Here is a tiny trained network, its code and every weight. The questions are about switching its units off for an input and a class, where a switched-off unit gives its printed mean instead of its output.

import numpy as np


def w(rows, s, z=0):
    codes = np.array(rows[::2]) - 128.0
    scale = np.full(codes.shape[1], s)
    scale[-1] = z or s
    return codes * scale


def f(y):
    return y / 2 * (1 + np.tanh(0.7978845608 * (y + 0.044715 * y**3)))


def log_softmax(a):
    a = a - a.max(-1, keepdims=True)
    return a - np.log(np.exp(a).sum(-1, keepdims=True))


def net(x, mask):
    res = np.array(x, float).reshape(1, 3) / 4 @ E
    y = f(res @ A[0][:, :-1].T + A[0][:, -1])
    res = res + np.where(mask, y, B[0][:, -1]) @ B[0][:, :-1]
    return log_softmax(res[-1] @ U[:, :-1].T + U[:, -1])


A, B = {}, {}
E = w([
[152,8,152,116,99,72,176,174,88,230,149,151],'x0',
[67,184,112,113,82,186,151,197,57,90,140,75],'x1',
[74,64,181,212,196,122,248,118,92,45,116,203],'x2',
],0.013)
A[0] = w([
[153,131,96,109,104,119,66,136,155,199,149,120,181],'N0',
[130,186,146,69,102,135,197,127,174,120,174,103,160],'N1',
[85,108,132,120,85,164,179,189,45,112,145,99,206],'N2',
[149,50,138,152,127,175,210,150,114,125,138,134,124],'N3',
[148,3,150,166,180,63,161,105,135,144,111,189,147],'N4',
[181,128,116,134,145,142,113,93,184,133,127,153,216],'N5',
[82,185,92,120,108,108,102,128,133,114,118,110,166],'N6',
[181,121,128,136,181,98,75,50,232,140,121,170,173],'N7',
[90,106,146,118,170,109,167,122,112,169,146,133,190],'N8',
[99,112,146,137,112,93,138,140,146,134,101,125,158],'N9',
[90,65,102,137,120,79,167,126,109,134,98,199,136],'N10',
[89,104,144,171,182,158,226,125,86,13,124,187,150],'N11',
[130,209,114,138,98,188,103,160,100,117,112,67,184],'N12',
[106,125,130,163,162,150,182,134,99,58,125,158,2],'N13',
[125,25,125,107,66,118,158,192,50,229,152,101,155],'N14',
[123,192,128,131,170,142,109,74,189,50,126,163,221],'N15',
],0.011,0.012)
B[0] = w([
[136,159,130,159,130,171,159,125,120,139,55,82,219],'N0',
[138,107,121,121,133,124,175,144,98,118,166,125,165],'N1',
[172,167,115,129,114,189,112,112,153,172,92,80,215],'N2',
[104,139,130,131,162,171,148,114,117,79,164,170,189],'N3',
[128,163,118,101,121,208,110,126,130,93,200,157,247],'N4',
[82,130,131,112,145,99,116,127,111,103,128,182,197],'N5',
[128,123,145,124,137,137,105,131,138,106,177,126,193],'N6',
[127,85,130,158,122,52,158,146,127,160,40,88,228],'N7',
[132,168,137,112,130,130,79,147,117,111,179,102,182],'N8',
[129,138,127,102,107,121,97,123,142,131,124,134,149],'N9',
[136,114,127,105,105,144,117,130,130,109,182,139,193],'N10',
[108,77,127,141,129,8,141,134,119,142,60,147,255],'N11',
[122,112,132,112,136,143,114,114,137,96,207,199,236],'N12',
[165,154,132,129,122,171,105,128,164,200,85,49,167],'N13',
[109,94,131,161,144,30,147,124,135,146,29,119,239],'N14',
[157,147,121,133,106,164,141,137,122,188,68,69,239],'N15',
],0.013,0.022)
U = w([
[211,179,149,143,112,131,137,156,152,187,89,62,136],'0',
[69,97,177,150,173,25,152,156,118,133,94,140,135],'1',
[121,169,157,71,148,165,80,136,111,72,245,180,254],'2',
],0.011,0.00076)

Each question gives the input, the list of numbers given to net, and the class t.
The units are the neurons (one row each of A and B). Each row of codes is followed by its name. A weight is (code - 128) times the scale printed after its matrix; where a second scale follows, it is the last column's (A, B and U).
mask holds one flag per neuron, in row order. A switched-off neuron (its flag False) gives its mean, the last column of its row in B, instead of its output. The means were averaged over made-up inputs and are rounded, as every weight is.
A unit's drop is (log p(t) with every unit on - log p(t) with that unit switched off) / (log p(t) with every unit on - log p(t) with every unit switched off).
The circuit of an input: a set's keep is (log p(t) with only the set's units on - log p(t) with every unit switched off) / (log p(t) with every unit on - log p(t) with every unit switched off). Starting from the 12 units with the biggest drops (on a tie, the unit counted first), units are removed one at a time, each time the one whose removal leaves the highest keep (on an exact tie, the one counted first), for as long as the keep stays at least 0.8.
circuit, biggest first: the units of the circuit, biggest drop first
unit that matters most: the unit with the biggest drop
top k neurons: the k neurons with the biggest drops, biggest first
drop of u: that unit's drop, to one decimal
input [1,-2,-2], class 1: unit that matters most => N2
input [1,-5,-2], class 1: top 3 neurons => [N2 N15 N5]
input [-7,8,4], class 0: top 2 neurons => [N2 N13]
input [-7,3,0], class 2: top 3 neurons => [N12 N7 N14]
input [0,4,8], class 0: top 3 neurons => [N13 N2 N14]
input [5,-1,1], class 2: top 2 neurons => [N4 N11]
input [3,-8,-3], class 1: top 4 neurons => [N15 N2 N5 N7]
input [3,-7,-3], class 1: top 3 neurons => [N15 N2 N5]
input [8,-3,-6], class 1: top 3 neurons => [N14 N2 N15]
input [3,-6,-5], class 1: top 3 neurons => [N15 N2 N5]
input [1,-6,6], class 2: top 3 neurons => [N4 N14 N10]
input [6,-4,-8], class 1: top 3 neurons => [N14 N2 N15]
input [-2,6,7], class 0: top 2 neurons => [N13 N2]
input [7,-7,4], class 2: circuit, biggest first => [N4]
input [7,-8,8], class 2: drop of N4 => 1.8
input [-4,5,8], class 0: drop of N14 => 0.2
input [7,-7,7], class 2: drop of N4 => 1.7
